Below is a small trained network, with its code and all its weights. Each question gives an input and a class and asks what happens when units are switched off, that is, made to give their printed mean instead of their output.

import numpy as np


def w(rows, s, z=0):
    codes = np.array(rows[::2]) - 128.0
    scale = np.full(codes.shape[1], s)
    scale[-1] = z or s
    return codes * scale


def norm(h):
    return h / np.sqrt((h * h).mean(-1, keepdims=True) + 1e-5)


def f(y):
    return y / 2 * (1 + np.tanh(0.7978845608 * (y + 0.044715 * y**3)))


def log_softmax(a):
    a = a - a.max(-1, keepdims=True)
    return a - np.log(np.exp(a).sum(-1, keepdims=True))


def net(x, mask):
    res = np.array(x, float).reshape(1, 6) / 4 @ E
    u = 0
    for l in range(3):
        y = f(norm(res) @ A[l][:, :-1].T + A[l][:, -1])
        res = res + np.where(mask[u : u + 9], y, B[l][:, -1]) @ B[l][:, :-1]
        u += 9
    return log_softmax(norm(res)[-1] @ U[:, :-1].T + U[:, -1])


A, B = {}, {}
E = w([
[89,88,223,40,229,114],'x0',
[75,138,187,101,44,77],'x1',
[126,130,126,130,128,129],'x2',
[4,187,116,159,161,170],'x3',
[173,138,251,212,105,221],'x4',
[142,151,99,22,102,227],'x5',
],0.0043)
A[0] = w([
[113,100,83,147,78,114,1],'0.n0',
[210,71,136,104,97,120,123],'0.n1',
[77,167,198,83,1,68,74],'0.n2',
[112,140,150,155,68,183,104],'0.n3',
[189,200,172,95,130,198,88],'0.n4',
[173,153,210,197,158,130,59],'0.n5',
[35,205,92,182,142,190,148],'0.n6',
[123,143,140,192,153,29,131],'0.n7',
[133,106,170,172,129,96,100],'0.n8',
],0.008,0.0029)
B[0] = w([
[133,103,168,135,84,80,119],'0.n0',
[123,180,140,117,142,83,202],'0.n1',
[175,155,65,174,222,182,235],'0.n2',
[111,147,126,59,81,121,178],'0.n3',
[108,127,112,147,91,150,209],'0.n4',
[114,153,126,95,84,193,190],'0.n5',
[100,153,161,139,144,53,253],'0.n6',
[118,2,72,127,152,141,207],'0.n7',
[142,109,143,104,112,194,148],'0.n8',
],0.0094,0.0034)
A[1] = w([
[71,160,43,23,89,161,120],'1.n0',
[125,192,123,18,146,195,119],'1.n1',
[113,92,89,96,118,35,178],'1.n2',
[141,233,75,96,65,132,163],'1.n3',
[127,147,126,120,187,169,150],'1.n4',
[134,134,3,106,206,150,250],'1.n5',
[145,96,118,125,171,41,121],'1.n6',
[154,219,130,45,119,135,50],'1.n7',
[104,100,88,94,151,44,95],'1.n8',
],0.007,0.0025)
B[1] = w([
[95,3,76,128,80,93,181],'1.n0',
[138,69,155,169,182,127,202],'1.n1',
[160,147,178,169,4,184,186],'1.n2',
[138,98,152,208,179,121,202],'1.n3',
[159,178,79,211,199,95,163],'1.n4',
[113,214,150,150,93,233,255],'1.n5',
[155,155,88,94,169,191,176],'1.n6',
[147,23,136,114,104,134,166],'1.n7',
[95,168,154,8,112,179,181],'1.n8',
],0.0058)
A[2] = w([
[245,127,128,96,116,124,224],'2.n0',
[139,207,140,96,119,113,173],'2.n1',
[153,157,108,165,60,122,136],'2.n2',
[124,134,110,173,109,119,151],'2.n3',
[126,133,181,106,165,161,2],'2.n4',
[127,137,194,155,110,163,111],'2.n5',
[115,139,52,76,139,102,71],'2.n6',
[88,103,141,135,142,137,209],'2.n7',
[117,119,141,60,167,163,111],'2.n8',
],0.013,0.003)
B[2] = w([
[38,138,81,156,162,86,254],'2.n0',
[106,41,121,203,119,137,167],'2.n1',
[136,133,254,93,136,136,218],'2.n2',
[192,98,120,116,213,151,179],'2.n3',
[176,162,196,130,134,112,175],'2.n4',
[101,154,13,85,83,120,204],'2.n5',
[171,181,94,99,76,122,153],'2.n6',
[172,80,96,131,101,92,206],'2.n7',
[150,132,172,183,103,127,222],'2.n8',
],0.0089,0.0052)
U = w([
[151,183,85,174,177,160,141],'0',
[31,160,110,149,131,10,154],'1',
[126,170,109,86,22,159,137],'2',
[175,132,218,134,127,94,183],'3',
[129,24,82,141,135,131,99],'4',
[100,113,124,171,117,132,189],'5',
[116,98,140,94,100,68,2],'6',
],0.014,0.007)

Each question gives the input, the list of numbers given to net, and the class t.
The units are the neurons (one row each of A and B). Each row of codes is followed by its name. A weight is (code - 128) times the scale printed after its matrix; where a second scale follows, it is the last column's (A, B and U).
mask holds one flag per neuron, layer by layer. A switched-off neuron (its flag False) gives its mean, the last column of its row in B, instead of its output. The means were averaged over made-up inputs and are rounded, as every weight is.
A unit's drop is (log p(t) with every unit on - log p(t) with that unit switched off) / (log p(t) with every unit on - log p(t) with every unit switched off).
The circuit of an input: a set's keep is (log p(t) with only the set's units on - log p(t) with every unit switched off) / (log p(t) with every unit on - log p(t) with every unit switched off). Starting from the 12 units with the biggest drops (on a tie, the unit counted first), units are removed one at a time, each time the one whose removal leaves the highest keep (on an exact tie, the one counted first), for as long as the keep stays at least 0.8.
circuit, biggest first: the units of the circuit, biggest drop first
most important unit: the unit with the biggest drop
top k neurons: the k neurons with the biggest drops, biggest first
k most important neurons of layer l: the k neurons of layer l with the biggest drops, biggest first
input [2,3,3,8,5,-4], class 1: most important unit : 0.n6
input [8,-8,-7,-6,-4,-5], class 0: top 2 neurons : 1.n6; 2.n0
input [-8,5,2,6,-4,0], class 3: circuit, biggest first : 2.n2; 2.n0; 2.n5
input [-8,1,1,2,7,-4], class 3: 3 most important neurons of layer 1 : 1.n5; 1.n8; 1.n2
input [6,6,-6,-1,8,-7], class 2: top 2 neurons : 0.n5; 2.n5
input [2,4,4,0,5,-7], class 4: top 2 neurons : 0.n7; 1.n5
input [-4,-1,-6,-7,3,8], class 4: top 2 neurons : 1.n7; 1.n0
input [-8,1,-5,3,-3,-8], class 3: circuit, biggest first : 2.n2; 2.n0
input [3,6,-5,6,7,-5], class 2: top 3 neurons : 0.n5; 2.n5; 0.n8
input [1,-7,2,8,2,6], class 1: circuit, biggest first : 0.n6; 0.n2
input [-8,3,-1,-2,7,4], class 3: top 4 neurons : 2.n2; 1.n5; 1.n8; 2.n3
input [-7,5,5,6,-3,-4], class 3: circuit, biggest first : 2.n2; 2.n0; 2.n3
input [6,1,2,5,-1,-1], class 3: circuit, biggest first : 2.n0; 2.n4
input [-1,-5,2,0,8,2], class 2: top 2 neurons : 2.n5; 0.n2
input [7,-1,7,-5,-4,-4], class 3: circuit, biggest first : 2.n8; 1.n8
input [-8,-6,5,8,-2,4], class 1: circuit, biggest first : 0.n6
input [0,3,1,3,6,2], class 2: 3 most important neurons of layer 0 : 0.n7; 0.n3; 0.n5
input [5,-2,2,3,6,-5], class 2: 2 most important neurons of layer 0 : 0.n5; 0.n2
input [-8,7,1,-3,3,4], class 3: top 4 neurons : 2.n2; 0.n3; 1.n6; 0.n0
input [-2,5,-3,-3,-2,-8], class 4: circuit, biggest first : 0.n7
